Below is a small trained network, with its code and all its weights. Each question gives an input and a target symbol and asks what happens when units are switched off, that is, made to give their printed mean instead of their output.

import numpy as np


def w(rows, s, z=0):
    codes = np.array(rows[::2]) - 128.0
    scale = np.full(codes.shape[1], s)
    scale[-1] = z or s
    return codes * scale


def norm(h):
    return h / np.sqrt((h * h).mean(-1, keepdims=True) + 1e-5)


def f(y):
    return np.maximum(y, 0)


def softmax(a):
    e = np.exp(a - a.max(-1, keepdims=True))
    return e / e.sum(-1, keepdims=True)


def log_softmax(a):
    a = a - a.max(-1, keepdims=True)
    return a - np.log(np.exp(a).sum(-1, keepdims=True))


def net(x, mask):
    ids = ['ΓΣαζθτω'.index(c) for c in x.split()]
    T = len(ids)
    res = E[ids] + P[:T]
    u = 0
    for l in range(2):
        q, k, v = (norm(res) @ M[l].T for M in (Q, K, V))
        z = softmax(np.where(np.tri(T) > 0, q @ k.T / 2**0.5, -1e9)) @ v
        res = res + np.where(mask[u], z, O[l][:, -1]) @ O[l][:, :-1]
        u += 1
        y = f(norm(res) @ A[l][:, :-1].T + A[l][:, -1])
        res = res + np.where(mask[u : u + 4], y, B[l][:, -1]) @ B[l][:, :-1]
        u += 4
    return log_softmax(norm(res)[-1] @ U[:, :-1].T + U[:, -1])


Q, K, V, O, A, B = {}, {}, {}, {}, {}, {}
E = w([
[101,128,185,194,136,76,255,102],'Γ',
[133,154,109,110,137,143,117,97],'Σ',
[148,61,124,125,143,80,136,108],'α',
[156,148,203,108,123,121,101,121],'ζ',
[162,228,128,168,132,76,86,91],'θ',
[145,161,121,162,115,110,78,84],'τ',
[135,132,71,105,162,109,120,72],'ω',
],0.019)
P = w([
[101,115,97,107,71,79,143,134],'0',
[156,87,148,149,186,140,106,138],'1',
[78,152,103,105,141,208,247,77],'2',
[60,127,95,71,91,103,97,206],'3',
[221,152,120,113,78,177,192,169],'4',
[89,74,87,100,81,174,94,98],'5',
[82,139,170,186,169,182,188,54],'6',
],0.011)
Q[0] = w([
[134,80,69,118,57,82,70,179],'L0H1',
[6,132,133,141,147,143,147,141],'L0H1',
],0.011)
K[0] = w([
[253,141,128,104,136,170,171,82],'L0H1',
[75,144,92,72,42,124,140,148],'L0H1',
],0.012)
V[0] = w([
[112,84,55,125,34,153,1,180],'L0H1',
[134,81,134,147,125,65,123,148],'L0H1',
],0.0055)
O[0] = w([
[255,189,69,123,130,147,189,184,74],'L0H1',
[81,154,112,242,13,150,216,211,254],'L0H1',
],0.0086,0.0021)
A[0] = w([
[76,86,254,243,137,87,93,77,182],'L0N1',
[144,77,199,47,219,172,243,155,2],'L0N2',
[70,89,206,95,133,160,52,124,125],'L0N3',
[98,221,155,142,62,131,78,51,104],'L0N4',
],0.0063,0.00096)
B[0] = w([
[119,73,104,108,82,135,128,96,254],'L0N1',
[136,220,104,140,131,110,113,46,176],'L0N2',
[246,100,102,133,133,151,190,180,198],'L0N3',
[132,94,137,89,134,110,136,100,220],'L0N4',
],0.012,0.0057)
Q[1] = w([
[255,71,44,78,63,95,148,155],'L1H1',
[176,70,175,67,107,100,86,225],'L1H1',
],0.0078)
K[1] = w([
[112,112,174,255,175,222,62,71],'L1H1',
[128,140,157,229,156,212,230,19],'L1H1',
],0.0075)
V[1] = w([
[232,35,137,83,140,169,169,180],'L1H1',
[26,73,3,145,215,135,102,73],'L1H1',
],0.0048)
O[1] = w([
[94,95,150,2,140,72,154,205,251],'L1H1',
[49,85,124,184,239,113,109,137,195],'L1H1',
],0.0095,0.0022)
A[1] = w([
[38,185,110,82,180,79,87,73,104],'L1N1',
[132,102,86,82,177,166,64,148,73],'L1N2',
[76,149,158,185,93,75,254,151,145],'L1N3',
[7,72,111,73,221,162,112,147,250],'L1N4',
],0.0084,0.0013)
B[1] = w([
[76,117,254,99,184,123,46,220,179],'L1N1',
[148,180,57,141,125,202,126,76,172],'L1N2',
[84,182,166,121,57,223,28,233,255],'L1N3',
[183,124,127,201,127,162,212,120,215],'L1N4',
],0.0095,0.0061)
U = w([
[171,71,201,3,83,105,206,141,11],'Γ',
[109,85,201,209,245,168,101,135,132],'Σ',
[144,124,88,227,118,110,18,22,182],'α',
[134,131,184,67,210,67,33,129,249],'ζ',
[230,232,6,184,109,129,203,128,88],'θ',
[101,129,111,186,48,208,32,225,141],'τ',
[82,9,171,210,84,101,223,114,144],'ω',
],0.0066,0.0016)

Each question gives the input, a string of symbols that net reads in full, and the target symbol t.
The units are the heads (2 rows each of Q, K, V and O) and the neurons (one row each of A and B). Each row of codes is followed by its name. A weight is (code - 128) times the scale printed after its matrix; where a second scale follows, it is the last column's (O, A, B and U).
mask holds one flag per unit, layer by layer, with each layer's heads first. A switched-off unit (its flag False) gives its mean, the last column of its rows in O or B, instead of its output. The means were averaged over made-up inputs and are rounded, as every weight is.
A unit's drop is (log p(t) with every unit on - log p(t) with that unit switched off) / (log p(t) with every unit on - log p(t) with every unit switched off).
The circuit of an input: a set's keep is (log p(t) with only the set's units on - log p(t) with every unit switched off) / (log p(t) with every unit on - log p(t) with every unit switched off). Starting from all 10 units, units are removed one at a time, each time the one whose removal leaves the highest keep (on an exact tie, the one counted first), for as long as the keep stays at least 0.8.
units of the circuit, in order: the units of the circuit, biggest drop first
unit that matters most: the unit with the biggest drop
k most important neurons: the k neurons with the biggest drops, biggest first
input ζ α τ ζ θ, target τ: 2 most important neurons : L1N3, L0N2
input Γ Σ α Σ Γ θ, target ζ: 2 most important neurons : L1N1, L0N3
input Σ Σ α ζ ω, target ζ: 3 most important neurons : L1N1, L0N3, L0N1
input ω α Σ, target Σ: units of the circuit, in order : L1N1, L1H1, L0N3
input ω ζ Σ τ α α ω, target θ: units of the circuit, in order : L0H1
input α Σ ζ, target τ: 2 most important neurons : L1N3, L0N3
input θ Γ ζ ζ α α α, target Γ: units of the circuit, in order : L0N3, L1H1
input τ α θ ζ α α α, target Γ: units of the circuit, in order : L1H1, L0N3
input ω τ τ Σ, target θ: units of the circuit, in order : L1N4, L1N3
input α ζ α τ, target α: 2 most important neurons : L0N3, L0N2
input ζ Γ α Γ Σ, target ω: units of the circuit, in order : L0H1, L1N3
input τ α ζ ζ α τ, target ω: units of the circuit, in order : L1N3, L0N4, L0N2
input α α τ ω, target Σ: 2 most important neurons : L1N1, L1N4
input ω α α, target Σ: unit that matters most : L1H1
input Σ α α, target ζ: 2 most important neurons : L0N2, L1N1
input α ζ Σ, target τ: units of the circuit, in order : L0H1, L1N3
input θ ζ θ, target α: units of the circuit, in order : L1H1, L0N3
input ζ α Γ θ, target ζ: units of the circuit, in order : L1N1, L1N3
input α α α α, target ω: units of the circuit, in order : L0H1, L1N4
input α α τ τ τ α, target α: 2 most important neurons : L0N3, L0N1
input θ α α, target α: unit that matters most : L1H1
